Below are the code and all the weights of a small trained network. Each question names an input and a target symbol and asks about switching units off, where a switched-off unit gives its printed mean instead of its output.

import numpy as np


def w(rows, s, z=0):
    codes = np.array(rows[::2]) - 128.0
    scale = np.full(codes.shape[1], s)
    scale[-1] = z or s
    return codes * scale


def norm(h):
    return h / np.sqrt((h * h).mean(-1, keepdims=True) + 1e-5)


def f(y):
    return y / 2 * (1 + np.tanh(0.7978845608 * (y + 0.044715 * y**3)))


def softmax(a):
    e = np.exp(a - a.max(-1, keepdims=True))
    return e / e.sum(-1, keepdims=True)


def log_softmax(a):
    a = a - a.max(-1, keepdims=True)
    return a - np.log(np.exp(a).sum(-1, keepdims=True))


def net(x, mask):
    ids = ['ΛΠΣΩγζθξτψ'.index(c) for c in x.split()]
    T = len(ids)
    res = E[ids] + P[:T]
    u = 0
    for l in range(2):
        q, k, v = (norm(res) @ M[l].T for M in (Q, K, V))
        z = softmax(np.where(np.tri(T) > 0, q @ k.T / 3**0.5, -1e9)) @ v
        res = res + np.where(mask[u], z, O[l][:, -1]) @ O[l][:, :-1]
        u += 1
        y = f(norm(res) @ A[l][:, :-1].T + A[l][:, -1])
        res = res + np.where(mask[u : u + 12], y, B[l][:, -1]) @ B[l][:, :-1]
        u += 12
    return log_softmax(norm(res)[-1] @ U[:, :-1].T + U[:, -1])


Q, K, V, O, A, B = {}, {}, {}, {}, {}, {}
E = w([
[182,145,161,179,160,148,99,165,115,141,173],'Λ',
[152,242,176,101,223,165,143,42,163,142,55],'Π',
[115,241,168,87,140,172,133,14,203,159,76],'Σ',
[141,140,129,216,162,150,95,106,121,96,192],'Ω',
[35,197,233,128,109,8,156,134,89,88,139],'γ',
[148,62,109,51,149,155,118,6,89,102,26],'ζ',
[166,120,175,177,109,95,57,174,172,112,124],'θ',
[165,146,65,194,120,10,124,117,91,74,133],'ξ',
[96,95,131,156,61,177,106,161,70,101,147],'τ',
[132,123,187,179,131,141,221,160,64,144,123],'ψ',
],0.0026)
P = w([
[74,119,3,24,177,95,73,163,134,171,188],'0',
[213,138,170,75,112,94,80,89,139,157,246],'1',
[169,166,159,91,72,109,90,104,156,163,190],'2',
[142,102,128,108,128,105,139,169,187,112,161],'3',
[182,109,160,137,62,111,140,130,158,116,137],'4',
[153,148,133,149,29,130,155,108,156,127,66],'5',
[152,87,135,161,66,134,200,163,178,100,66],'6',
[154,105,126,180,44,156,208,133,158,110,18],'7',
],0.0018)
Q[0] = w([
[49,85,140,103,163,63,140,187,163,121,196],'L0H0',
[144,68,126,255,141,155,180,227,107,91,192],'L0H0',
[58,127,111,30,204,176,168,101,124,170,98],'L0H0',
],0.006)
K[0] = w([
[205,133,217,120,111,143,92,95,98,142,253],'L0H0',
[159,110,193,167,72,124,168,86,125,61,49],'L0H0',
[159,159,105,96,207,101,79,102,143,155,178],'L0H0',
],0.0057)
V[0] = w([
[124,189,164,154,196,45,159,196,98,199,140],'L0H0',
[87,83,199,127,86,250,156,185,38,169,156],'L0H0',
[222,175,128,162,196,218,115,143,214,148,155],'L0H0',
],0.0022)
O[0] = w([
[146,138,159,46,119,215,181,113,127,26,72,254],'L0H0',
[218,229,17,60,89,121,123,149,183,140,207,47],'L0H0',
[182,132,105,154,131,109,87,69,5,70,56,77],'L0H0',
],0.0025,0.00077)
A[0] = w([
[181,81,143,141,140,95,173,141,104,54,123,154],'L0N0',
[119,112,75,202,124,78,81,161,120,162,150,126],'L0N1',
[142,50,86,55,120,126,119,119,98,164,147,76],'L0N2',
[162,31,106,41,93,185,116,151,41,148,99,91],'L0N3',
[172,151,123,104,192,96,105,79,200,157,143,27],'L0N4',
[218,148,55,139,138,158,108,152,59,145,143,10],'L0N5',
[190,117,142,139,88,176,124,194,180,146,120,7],'L0N6',
[3,165,147,89,89,139,133,70,118,179,114,53],'L0N7',
[166,119,94,85,224,180,166,156,87,125,103,106],'L0N8',
[116,143,75,120,68,103,94,208,174,138,210,65],'L0N9',
[102,145,204,192,99,165,143,142,140,174,200,101],'L0N10',
[141,179,161,166,166,144,145,175,109,135,70,145],'L0N11',
],0.0034,0.0015)
B[0] = w([
[78,166,69,89,77,145,94,142,39,159,178,247],'L0N0',
[223,50,151,95,181,172,153,71,66,103,127,180],'L0N1',
[141,205,172,146,119,163,182,124,176,133,130,68],'L0N2',
[150,231,135,136,181,60,163,152,245,203,133,98],'L0N3',
[95,127,115,143,39,106,142,162,170,120,44,123],'L0N4',
[135,129,153,32,188,58,91,140,44,160,26,113],'L0N5',
[117,74,110,157,127,128,103,75,73,11,163,159],'L0N6',
[205,119,104,156,199,86,85,250,78,143,160,169],'L0N7',
[149,159,40,111,121,104,117,89,161,166,233,106],'L0N8',
[191,172,105,232,194,79,129,133,110,86,90,237],'L0N9',
[166,79,89,47,190,54,186,24,155,139,180,231],'L0N10',
[127,18,100,97,81,85,138,98,150,194,213,202],'L0N11',
],0.0023,0.0012)
Q[1] = w([
[177,154,167,159,45,96,150,68,151,125,111],'L1H0',
[106,231,125,101,129,83,150,180,161,126,132],'L1H0',
[200,53,146,208,80,62,109,183,52,1,246],'L1H0',
],0.007)
K[1] = w([
[58,106,34,164,182,159,209,221,157,129,140],'L1H0',
[101,189,171,45,191,157,136,88,143,137,252],'L1H0',
[176,97,115,179,14,133,240,96,108,108,141],'L1H0',
],0.0045)
V[1] = w([
[146,100,180,120,68,84,102,254,127,130,89],'L1H0',
[131,142,77,214,100,137,27,133,105,120,117],'L1H0',
[106,183,66,106,136,77,179,138,41,224,98],'L1H0',
],0.0031)
O[1] = w([
[127,132,147,95,125,96,94,3,158,143,153,2],'L1H0',
[131,156,151,100,175,64,185,122,89,95,107,182],'L1H0',
[96,109,102,206,110,114,85,162,123,72,197,207],'L1H0',
],0.0047,0.00056)
A[1] = w([
[106,13,169,163,154,124,155,97,123,117,96,90],'L1N0',
[67,208,70,126,52,83,144,116,112,98,98,110],'L1N1',
[97,122,118,77,54,203,218,168,146,153,183,53],'L1N2',
[3,151,178,37,106,136,154,177,126,206,72,29],'L1N3',
[106,150,130,174,115,76,157,205,112,140,199,137],'L1N4',
[144,117,50,188,98,145,90,174,209,87,132,45],'L1N5',
[65,101,189,167,24,162,146,149,127,172,132,128],'L1N6',
[20,87,166,147,171,46,107,71,109,106,158,90],'L1N7',
[165,111,172,142,135,73,125,166,43,112,136,96],'L1N8',
[168,163,84,161,173,96,198,178,206,154,46,85],'L1N9',
[129,127,133,83,120,111,127,65,218,143,202,90],'L1N10',
[91,161,148,89,97,52,200,111,226,165,120,1],'L1N11',
],0.0041,0.002)
B[1] = w([
[136,165,162,70,160,165,61,190,159,153,177,190],'L1N0',
[154,86,178,79,179,175,87,148,149,83,213,176],'L1N1',
[157,182,62,68,148,159,175,171,134,166,200,153],'L1N2',
[236,50,131,243,133,126,119,107,140,86,187,142],'L1N3',
[142,92,152,62,139,165,154,49,183,131,50,240],'L1N4',
[129,107,211,119,98,119,145,109,15,152,156,182],'L1N5',
[125,118,10,105,172,65,155,143,107,144,150,206],'L1N6',
[75,93,122,37,120,95,170,192,149,71,172,227],'L1N7',
[48,131,69,164,114,129,146,155,181,150,116,255],'L1N8',
[121,200,121,140,109,13,111,88,164,130,173,159],'L1N9',
[75,142,118,171,109,89,157,158,115,82,59,172],'L1N10',
[135,54,44,86,210,209,42,155,2,153,108,146],'L1N11',
],0.0034,0.002)
U = w([
[186,103,173,182,54,168,96,80,53,63,195,122],'Λ',
[144,193,50,102,173,104,9,124,71,129,155,10],'Π',
[70,91,127,170,91,54,98,122,90,255,163,85],'Σ',
[210,58,156,191,196,194,115,159,219,181,153,32],'Ω',
[24,108,178,69,106,87,154,155,195,61,161,193],'γ',
[67,100,46,159,71,178,75,63,199,148,82,158],'ζ',
[192,185,104,196,142,24,176,109,190,77,118,149],'θ',
[78,139,107,181,150,158,171,219,43,127,33,202],'ξ',
[173,106,193,37,169,137,158,46,83,154,49,140],'τ',
[153,232,107,72,94,210,178,166,172,164,172,122],'ψ',
],0.0077,0.0013)

Each question gives the input, a string of symbols that net reads in full, and the target symbol t.
The units are the heads (3 rows each of Q, K, V and O) and the neurons (one row each of A and B). Each row of codes is followed by its name. A weight is (code - 128) times the scale printed after its matrix; where a second scale follows, it is the last column's (O, A, B and U).
mask holds one flag per unit, layer by layer, with each layer's heads first. A switched-off unit (its flag False) gives its mean, the last column of its rows in O or B, instead of its output. The means were averaged over made-up inputs and are rounded, as every weight is.
A unit's drop is (log p(t) with every unit on - log p(t) with that unit switched off) / (log p(t) with every unit on - log p(t) with every unit switched off).
The circuit of an input: a set's keep is (log p(t) with only the set's units on - log p(t) with every unit switched off) / (log p(t) with every unit on - log p(t) with every unit switched off). Starting from the 12 units with the biggest drops (on a tie, the unit counted first), units are removed one at a time, each time the one whose removal leaves the highest keep (on an exact tie, the one counted first), for as long as the keep stays at least 0.8.
units of the circuit, in order: the units of the circuit, biggest drop first
most important unit: the unit with the biggest drop
k most important neurons: the k neurons with the biggest drops, biggest first
top k neurons in layer l: the k neurons of layer l with the biggest drops, biggest first
drop of u: that unit's drop, to one decimal
input γ Ω γ Π Λ γ Σ θ, target τ: units of the circuit, in order : [L1H0]
input Σ γ ψ Λ Ω θ Π, target γ: 2 most important neurons : [L0N7, L1N7]
input τ Σ τ γ θ, target θ: units of the circuit, in order : [L0H0, L0N9]
input Ω γ ξ γ Λ, target γ: top 2 neurons in layer 0 : [L0N6, L0N10]
input ψ ζ ξ θ Ω Σ Ω, target ξ: units of the circuit, in order : [L0H0, L1H0, L1N8]
input θ ψ θ, target Λ: units of the circuit, in order : [L1N5, L0H0, L1H0]
input ψ Ω Ω Ω ξ Π, target ψ: units of the circuit, in order : [L0H0, L1H0]
input Π Ω γ Ω, target ψ: units of the circuit, in order : [L1H0, L0N7, L1N2, L0H0]
input τ Ω γ Σ γ Π, target Π: units of the circuit, in order : [L1N11, L1N9, L0H0]
input Π ζ Ω, target Ω: top 3 neurons in layer 0 : [L0N10, L0N1, L0N0]
input Λ Λ γ Π ξ γ ξ θ, target γ: units of the circuit, in order : [L0N0, L1H0, L1N0, L1N7]
input Π γ Σ Ω ξ ζ, target ξ: 2 most important neurons : [L0N3, L0N8]
input Ω ζ γ τ Ω Ω, target θ: units of the circuit, in order : [L0H0, L1H0]
input γ γ γ Ω τ Π, target ζ: most important unit : L1H0
input Λ ζ Ω Σ, target Λ: 2 most important neurons : [L1N5, L0N5]
input τ γ ζ Π Ω Λ ψ Σ, target Π: 3 most important neurons : [L1N11, L0N4, L1N9]
input ξ ζ Ω, target γ: 2 most important neurons : [L0N10, L1N7]
input ζ Λ Ω Ω ζ γ ζ, target Σ: 2 most important neurons : [L1N5, L0N3]
input γ Π ζ Σ, target ζ: 2 most important neurons : [L1N10, L0N4]
input Π τ Λ Π θ ζ γ Ω, target Ω: units of the circuit, in order : [L1N0]
input ζ ψ Λ γ Σ, target Σ: top 2 neurons in layer 1 : [L1N5, L1N6]
input τ γ Π ψ Σ, target Π: 2 most important neurons : [L1N11, L1N9]
input Ω Σ Σ Ω Λ, target ξ: top 2 neurons in layer 1 : [L1N8, L1N9]
input Ω ζ Ω τ Λ Λ Λ Ω, target ξ: 2 most important neurons : [L0N1, L1N8]
input τ θ τ θ, target θ: drop of L0N9 : 0.4
input θ ζ Π Σ Π γ Ω, target ψ: drop of L1H0 : 0.5
